Look-ups in named tables: a row name and a column name give one cell, copied from the table.

Mupodus:
	Pobuk	Rudus	Kom	Pak	Denesip
Vene	138	161	177	165	160
Zonu	207	102	206	165	106
Merotik	88	204	109	100	39
Rit	163	208	216	194	152
Kipim	170	151	171	163	153
Kuz	190	161	148	163	167
Gosido	166	168	172	168	150
Tid	171	182	197	172	115
Gef	144	172	150	148	133
Fafubu	162	185	188	175	159
Mupaku	134	163	178	166	160
Lud	234	59	233	165	69
Tidarep	170	140	152	158	141
Vogu	162	98	87	119	179

Kom of Zonu is 206
Pak of Mupaku is 166
Pak of Zonu is 165
Pak of Fafubu is 175
Rudus of Gosido is 168
Pobuk of Gef is 144
Denesip of Zonu is 106
Pobuk of Kuz is 190
Kom of Gosido is 172
Denesip of Kuz is 167
Pobuk of Fafubu is 162
Kom of Kuz is 148
Pak of Gosido is 168
Rudus of Tidarep is 140
Denesip of Vogu is 179

Table Mibog
	Taduned	Pepeg	Fal	Timedat
Tef	165	46	53	136
Masalek	85	58	47	74
Kiku	54	80	42	52
Sel	52	93	58	54
Ziv	55	106	79	38
Kul	74	109	144	34
Vud	71	135	127	93
Lafe	59	100	158	46
Vovofo	67	122	152	80
Siv	60	123	206	92
Lamo	95	111	191	64
Das	90	169	210	89
Zun	86	112	226	53

What is the Fal of Siv in Mibog?
206
What is the Pepeg of Lafe in Mibog?
100
What is the Fal of Lamo in Mibog?
191
What is the Fal of Kul in Mibog?
144
What is the Pepeg of Masalek in Mibog?
58
What is the Fal of Tef in Mibog?
53
What is the Taduned of Ziv in Mibog?
55
What is the Timedat of Lafe in Mibog?
46
What is the Timedat of Zun in Mibog?
53
What is the Fal of Ziv in Mibog?
79
What is the Timedat of Lamo in Mibog?
64
What is the Taduned of Lamo in Mibog?
95
Which row has the largest Taduned? Tef

Giz =
	Pazopek	Nopaten
Notebig	957	973
Fod	517	467
Rele	372	376
Mekem	584	608
Gim	971	923
Teb	179	241
Tininip	946	948

What is the Pazopek of Mekem in Giz?
584
What is the Nopaten of Mekem in Giz?
608
What is the Pazopek of Fod in Giz?
517
What is the Nopaten of Notebig in Giz?
973
What is the Pazopek of Notebig in Giz?
957
What is the Pazopek of Teb in Giz?
179
What is the Nopaten of Rele in Giz?
376
What is the Nopaten of Fod in Giz?
467
What is the Pazopek of Rele in Giz?
372
What is the Pazopek of Gim in Giz?
971
What is the Pazopek of Tininip in Giz?
946
What is the Nopaten of Teb in Giz?
241
What is the Nopaten of Tininip in Giz?
948
What is the Nopaten of Gim in Giz?
923

Rit
       Dit  Ziren  Fad  Kiv  Bokuve
Ref     93    113  180  150      96
Sal    117    111   98  118     138
Kuli    86    118  109  174      61
Vuvo    93    117   99  164      75
Mor    116    105  195  104     157
Gik     78    119  101  196      30
Pom    110    112  134  119     138
Dezop   84    115  168  172      64
Numik   84    115  126  185      43
Daf     78    118  146  185      46
Nik    113    111   95  127     125

What is the Fad of Mor in Rit?
195
What is the Bokuve of Sal in Rit?
138
What is the Dit of Sal in Rit?
117
What is the Ziren of Nik in Rit?
111
What is the Dit of Nik in Rit?
113
What is the Bokuve of Numik in Rit?
43
What is the Fad of Daf in Rit?
146
What is the Bokuve of Daf in Rit?
46
What is the Fad of Numik in Rit?
126

Table Sof
           Kav    Zar   Puge  Bunoli  Pupugal  Sinesu   Vuda    Fir
Gufep    25550  45584  33089   62434    36726   69719  38495  74808
Bupu     52745  33726  61764   73412    35610   53392  58924  63868
Vaf      66951  32750  38410   54013    49473   37150  65513  42612
Rufi     38992  62489  69667   41914    42686   49339  66708  24148
Gufisem  38503  62435  53790   37299    63220   39050  69131  46149
Bag      71321  24330  34015   77002    47382   66499  23263  40765

Sinesu of Rufi: 49339
Bunoli of Bag: 77002
Kav of Gufisem: 38503
Sinesu of Gufep: 69719
Kav of Bupu: 52745
Fir of Rufi: 24148
Puge of Vaf: 38410
Kav of Rufi: 38992
Row with the largest Sinesu: Gufep

Zofipid:
           Kag   Zifa  Monepi   Nuvo  Zapar    Gim   Dumu
Bevuno   -0.94   4.04    3.51   5.59  -0.47   1.79   3.01
Salugut  -2.16  -1.91   -1.61   3.70   2.57   2.49   1.07
Vuvulaz   1.86   7.75    5.30   3.81   0.19   0.26   1.02
Vofeked   3.09  -5.22    1.96   0.45  -3.57  -0.25   3.97
Gatiri    1.07   1.76   -2.35  -2.53   4.01   1.34   1.28
Tufive   -2.71   6.06    1.35   7.18   4.76   0.67   0.07
Tofotos   1.07   4.74    4.18   5.07   2.81   0.01   0.42
Pezag     2.41  -6.97    2.64   4.25  -0.35   0.14   0.13
Vugupe    4.53   2.95   -0.69  -4.93   2.19  -0.86   2.13
Sigibi   -0.62  -5.28    4.92   9.39   0.26   2.48  -1.09
Gilib     2.49  -4.80    1.99   2.90  -3.25  -1.43   3.28

Gim of Vofeked = -0.25
Gim of Pezag = 0.14
Kag of Bevuno = -0.94
Monepi of Vugupe = -0.69
Zifa of Salugut = -1.91
Zifa of Pezag = -6.97
Dumu of Salugut = 1.07
Gim of Gatiri = 1.34
Zapar of Bevuno = -0.47
Kag of Vuvulaz = 1.86
Dumu of Vuvulaz = 1.02
Nuvo of Tofotos = 5.07
Zifa of Bevuno = 4.04
Nuvo of Tufive = 7.18
Nuvo of Gatiri = -2.53
Dumu of Bevuno = 3.01
Nuvo of Vofeked = 0.45
Zifa of Gilib = -4.80
Monepi of Vuvulaz = 5.30
Gim of Vuvulaz = 0.26

Zamu
|  | Fupu | Pag | Ref | Tibe | Ber | Gozeg |
|---|---|---|---|---|---|---|
| Mog | -5.54 | 8.16 | 3.88 | 3.44 | -4.30 | 3.35 |
| Kinuze | 2.28 | 2.01 | -0.38 | 1.56 | 1.53 | 1.71 |
| Fofibe | -0.67 | 3.20 | 3.15 | 0.21 | -2.00 | 3.73 |
| Nak | 3.42 | 1.07 | -2.33 | 3.14 | 1.77 | 1.61 |
| Lotap | 4.19 | 0.00 | 4.25 | 0.43 | 3.50 | 4.42 |
| Nire | 6.55 | -1.29 | 4.37 | -3.41 | 6.35 | 3.76 |
| Farek | 1.43 | 0.85 | 3.36 | 0.33 | 0.43 | 2.53 |
| Kope | 0.58 | 3.71 | 2.10 | 0.04 | 1.61 | 2.12 |
| Pekubu | 1.47 | -0.77 | 7.41 | 2.91 | 1.25 | 2.84 |
| Nuvoli | 3.82 | 3.04 | -1.49 | 2.24 | 3.07 | 2.74 |
| Mubu | -2.64 | 5.03 | 2.92 | 2.08 | -3.51 | 3.62 |

Farek, Ber -> 0.43
Kinuze, Gozeg -> 1.71
Lotap, Gozeg -> 4.42
Farek, Ref -> 3.36
Mog, Tibe -> 3.44
Fofibe, Tibe -> 0.21
Farek, Tibe -> 0.33
Mog, Gozeg -> 3.35
Farek, Pag -> 0.85
Mubu, Ber -> -3.51
Kinuze, Tibe -> 1.56
Mog, Ref -> 3.88
Nuvoli, Gozeg -> 2.74

Gages:
          Mil   Pog  Kigipa
Nal      -7.4   0.3     0.0
Gukufo   -5.8  -0.7     4.1
Vavi     -3.5  -1.6    -1.5
Pofot     7.3   4.3    -1.7
Suvilak   4.5  -0.7     0.1
Dov       6.6  -3.2     1.4
Gubu      9.9  -4.0    -2.6

Vavi, Kigipa: -1.5
Dov, Kigipa: 1.4
Gubu, Kigipa: -2.6
Gubu, Mil: 9.9
Nal, Pog: 0.3
Pofot, Kigipa: -1.7
Pofot, Mil: 7.3
Dov, Pog: -3.2
Gukufo, Mil: -5.8
Gukufo, Pog: -0.7
Pofot, Pog: 4.3
Vavi, Pog: -1.6
Nal, Mil: -7.4
Gubu, Pog: -4.0
Suvilak, Mil: 4.5
Gukufo, Kigipa: 4.1
Suvilak, Pog: -0.7
Vavi, Mil: -3.5
Dov, Mil: 6.6
Row with the largest Kigipa: Gukufo

Table Labase
|  | Fod | Dagapi | Rin | Zok | Fos | Moz | Gel | Lenogu |
|---|---|---|---|---|---|---|---|---|
| Pani | 639 | 428 | 448 | 713 | 503 | 545 | 142 | 651 |
| Bibu | 651 | 628 | 393 | 558 | 713 | 493 | 660 | 544 |
| Feri | 451 | 722 | 436 | 664 | 335 | 665 | 754 | 578 |
| Bemi | 594 | 467 | 533 | 693 | 526 | 521 | 244 | 637 |
| Zabisib | 702 | 582 | 425 | 421 | 804 | 455 | 705 | 393 |
| Gekifes | 582 | 607 | 774 | 400 | 657 | 653 | 716 | 562 |
| Zedop | 448 | 547 | 892 | 627 | 477 | 638 | 537 | 753 |
| Dek | 336 | 646 | 653 | 824 | 353 | 484 | 581 | 657 |
| Sop | 698 | 453 | 652 | 555 | 745 | 545 | 582 | 771 |
| Zovodo | 697 | 460 | 741 | 419 | 730 | 618 | 743 | 686 |
| Pizuro | 576 | 440 | 532 | 812 | 565 | 439 | 98 | 743 |
| Ber | 614 | 694 | 359 | 601 | 674 | 512 | 742 | 591 |
| Nadeso | 389 | 760 | 576 | 748 | 509 | 530 | 560 | 655 |
| Silet | 250 | 818 | 886 | 520 | 309 | 791 | 559 | 433 |

What is the Lenogu of Bemi in Labase? 637
What is the Gel of Gekifes in Labase? 716
What is the Gel of Dek in Labase? 581
What is the Gel of Bemi in Labase? 244
What is the Moz of Bibu in Labase? 493
What is the Rin of Pizuro in Labase? 532
What is the Lenogu of Pizuro in Labase? 743
What is the Fod of Nadeso in Labase? 389
What is the Gel of Pizuro in Labase? 98
What is the Lenogu of Feri in Labase? 578
What is the Rin of Dek in Labase? 653
What is the Zok of Bemi in Labase? 693
What is the Moz of Sop in Labase? 545
What is the Dagapi of Zabisib in Labase? 582

